Below are the code and all the weights of a small trained network. Each question names an input and a class and asks about switching units off, where a switched-off unit gives its printed mean instead of its output.

import numpy as np


def w(rows, s, z=0):
    codes = np.array(rows[::2]) - 128.0
    scale = np.full(codes.shape[1], s)
    scale[-1] = z or s
    return codes * scale


def norm(h):
    return h / np.sqrt((h * h).mean(-1, keepdims=True) + 1e-5)


def f(y):
    return np.maximum(y, 0)


def log_softmax(a):
    a = a - a.max(-1, keepdims=True)
    return a - np.log(np.exp(a).sum(-1, keepdims=True))


def net(x, mask):
    res = np.array(x, float).reshape(1, 6) / 4 @ E
    u = 0
    for l in range(2):
        y = f(norm(res) @ A[l][:, :-1].T + A[l][:, -1])
        res = res + np.where(mask[u : u + 13], y, B[l][:, -1]) @ B[l][:, :-1]
        u += 13
    return log_softmax(norm(res)[-1] @ U[:, :-1].T + U[:, -1])


A, B = {}, {}
E = w([
[117,135,26,86,252,99,140],'x0',
[98,178,91,96,130,199,117],'x1',
[170,101,154,110,162,163,229],'x2',
[196,108,105,84,93,98,101],'x3',
[147,107,207,154,188,116,133],'x4',
[79,130,207,89,165,39,111],'x5',
],0.0035)
A[0] = w([
[191,25,176,210,155,134,161,158],'L0N0',
[62,191,175,155,120,154,132,171],'L0N1',
[102,146,162,130,154,190,254,38],'L0N2',
[164,101,215,87,170,67,159,180],'L0N3',
[110,111,152,140,151,202,222,67],'L0N4',
[103,163,21,217,56,234,83,17],'L0N5',
[120,241,38,202,53,182,110,2],'L0N6',
[137,159,44,127,107,110,193,68],'L0N7',
[221,81,52,91,126,102,144,58],'L0N8',
[35,209,36,63,193,111,98,98],'L0N9',
[143,137,83,143,133,69,49,124],'L0N10',
[80,113,155,158,198,75,106,109],'L0N11',
[126,124,171,139,190,223,245,62],'L0N12',
],0.0043)
B[0] = w([
[83,153,122,55,128,114,131,239],'L0N0',
[161,78,114,104,124,105,125,206],'L0N1',
[165,127,169,146,108,155,164,162],'L0N2',
[118,132,87,182,103,181,106,253],'L0N3',
[85,125,221,76,141,172,217,167],'L0N4',
[69,89,3,167,128,224,132,184],'L0N5',
[56,92,12,204,169,249,71,164],'L0N6',
[154,72,163,129,75,143,127,152],'L0N7',
[215,35,59,41,124,38,127,167],'L0N8',
[107,177,175,69,86,145,99,212],'L0N9',
[88,94,154,117,132,154,207,182],'L0N10',
[109,124,95,159,161,129,85,188],'L0N11',
[103,182,176,157,168,167,191,188],'L0N12',
],0.0058,0.0037)
A[1] = w([
[190,97,75,112,123,89,144,39],'L1N0',
[185,93,81,94,117,101,146,30],'L1N1',
[102,103,154,214,160,55,126,3],'L1N2',
[93,103,139,170,139,92,103,46],'L1N3',
[95,156,179,170,174,158,117,136],'L1N4',
[203,145,130,128,224,157,111,107],'L1N5',
[150,142,146,151,145,167,239,31],'L1N6',
[123,134,161,136,147,178,255,62],'L1N7',
[112,192,148,72,155,132,123,77],'L1N8',
[159,199,80,94,174,177,148,78],'L1N9',
[199,131,178,137,66,138,117,73],'L1N10',
[115,163,129,143,215,132,179,140],'L1N11',
[200,87,79,93,124,104,134,19],'L1N12',
],0.0075,0.0047)
B[1] = w([
[156,62,77,32,57,86,202,168],'L1N0',
[146,65,49,34,105,45,210,170],'L1N1',
[59,61,169,166,240,73,122,166],'L1N2',
[100,52,190,152,200,114,185,162],'L1N3',
[167,84,79,138,147,103,166,220],'L1N4',
[172,218,53,205,126,113,167,173],'L1N5',
[194,161,232,1,244,191,182,210],'L1N6',
[143,155,199,26,200,205,127,255],'L1N7',
[145,173,128,118,122,77,108,168],'L1N8',
[127,52,169,212,117,110,141,190],'L1N9',
[175,118,199,180,65,144,123,173],'L1N10',
[177,183,129,147,70,168,117,231],'L1N11',
[192,69,63,98,89,23,227,173],'L1N12',
],0.0078,0.0039)
U = w([
[209,49,50,52,74,30,219,96],'0',
[40,217,128,48,119,49,35,171],'1',
[160,60,226,194,16,116,85,94],'2',
[44,39,205,215,218,9,103,98],'3',
[40,71,33,194,70,219,68,193],'4',
[182,217,66,203,207,62,143,3],'5',
[196,168,212,47,217,208,204,145],'6',
],0.012,0.0033)

Each question gives the input, the list of numbers given to net, and the class t.
The units are the neurons (one row each of A and B). Each row of codes is followed by its name. A weight is (code - 128) times the scale printed after its matrix; where a second scale follows, it is the last column's (A, B and U).
mask holds one flag per neuron, layer by layer. A switched-off neuron (its flag False) gives its mean, the last column of its row in B, instead of its output. The means were averaged over made-up inputs and are rounded, as every weight is.
A unit's drop is (log p(t) with every unit on - log p(t) with that unit switched off) / (log p(t) with every unit on - log p(t) with every unit switched off).
The circuit of an input: a set's keep is (log p(t) with only the set's units on - log p(t) with every unit switched off) / (log p(t) with every unit on - log p(t) with every unit switched off). Starting from the 12 units with the biggest drops (on a tie, the unit counted first), units are removed one at a time, each time the one whose removal leaves the highest keep (on an exact tie, the one counted first), for as long as the keep stays at least 0.8.
circuit, biggest first: the units of the circuit, biggest drop first
most important unit: the unit with the biggest drop
k most important neurons: the k neurons with the biggest drops, biggest first
top k neurons in layer l: the k neurons of layer l with the biggest drops, biggest first
drop of u: that unit's drop, to one decimal
input [2,2,0,5,-8,5], class 1: most important unit	L0N9
input [-7,-5,-2,3,2,7], class 3: circuit, biggest first	L0N9, L1N2
input [7,3,-3,-6,8,-5], class 5: circuit, biggest first	L1N5, L1N6
input [-8,-7,0,-2,-4,8], class 3: circuit, biggest first	L0N9, L1N2
input [-8,1,-1,3,-3,-4], class 4: circuit, biggest first	L0N5, L0N6
input [-3,-4,0,6,-6,6], class 2: top 2 neurons in layer 0	L0N8, L0N1
input [-1,-4,-5,3,0,-7], class 4: 2 most important neurons	L0N6, L0N5
input [2,7,1,5,6,-5], class 0: 2 most important neurons	L0N8, L0N10
input [6,-3,3,-7,4,7], class 5: 4 most important neurons	L1N11, L0N11, L1N5, L1N6
input [4,1,-3,3,0,-7], class 4: top 3 neurons in layer 0	L0N5, L0N6, L0N1
input [-6,8,-6,7,0,4], class 2: top 2 neurons in layer 1	L1N10, L1N7
input [7,0,3,0,2,0], class 5: 2 most important neurons	L1N5, L0N10
input [0,2,-5,4,-2,1], class 4: top 2 neurons in layer 1	L1N6, L1N7
input [-3,4,3,1,-5,7], class 1: most important unit	L1N9
input [-4,-5,-8,-1,1,-1], class 3: 2 most important neurons	L0N9, L1N2
input [-7,7,-5,-6,-8,7], class 4: top 2 neurons in layer 0	L0N6, L0N0
input [-5,-6,2,-5,-4,2], class 2: drop of L1N6	0.2
input [3,3,-7,-2,2,1], class 1: drop of L0N9	0.3
input [3,1,2,4,6,-7], class 0: drop of L0N8	2.4
input [0,-7,-7,-6,3,-7], class 4: most important neuron	L0N5
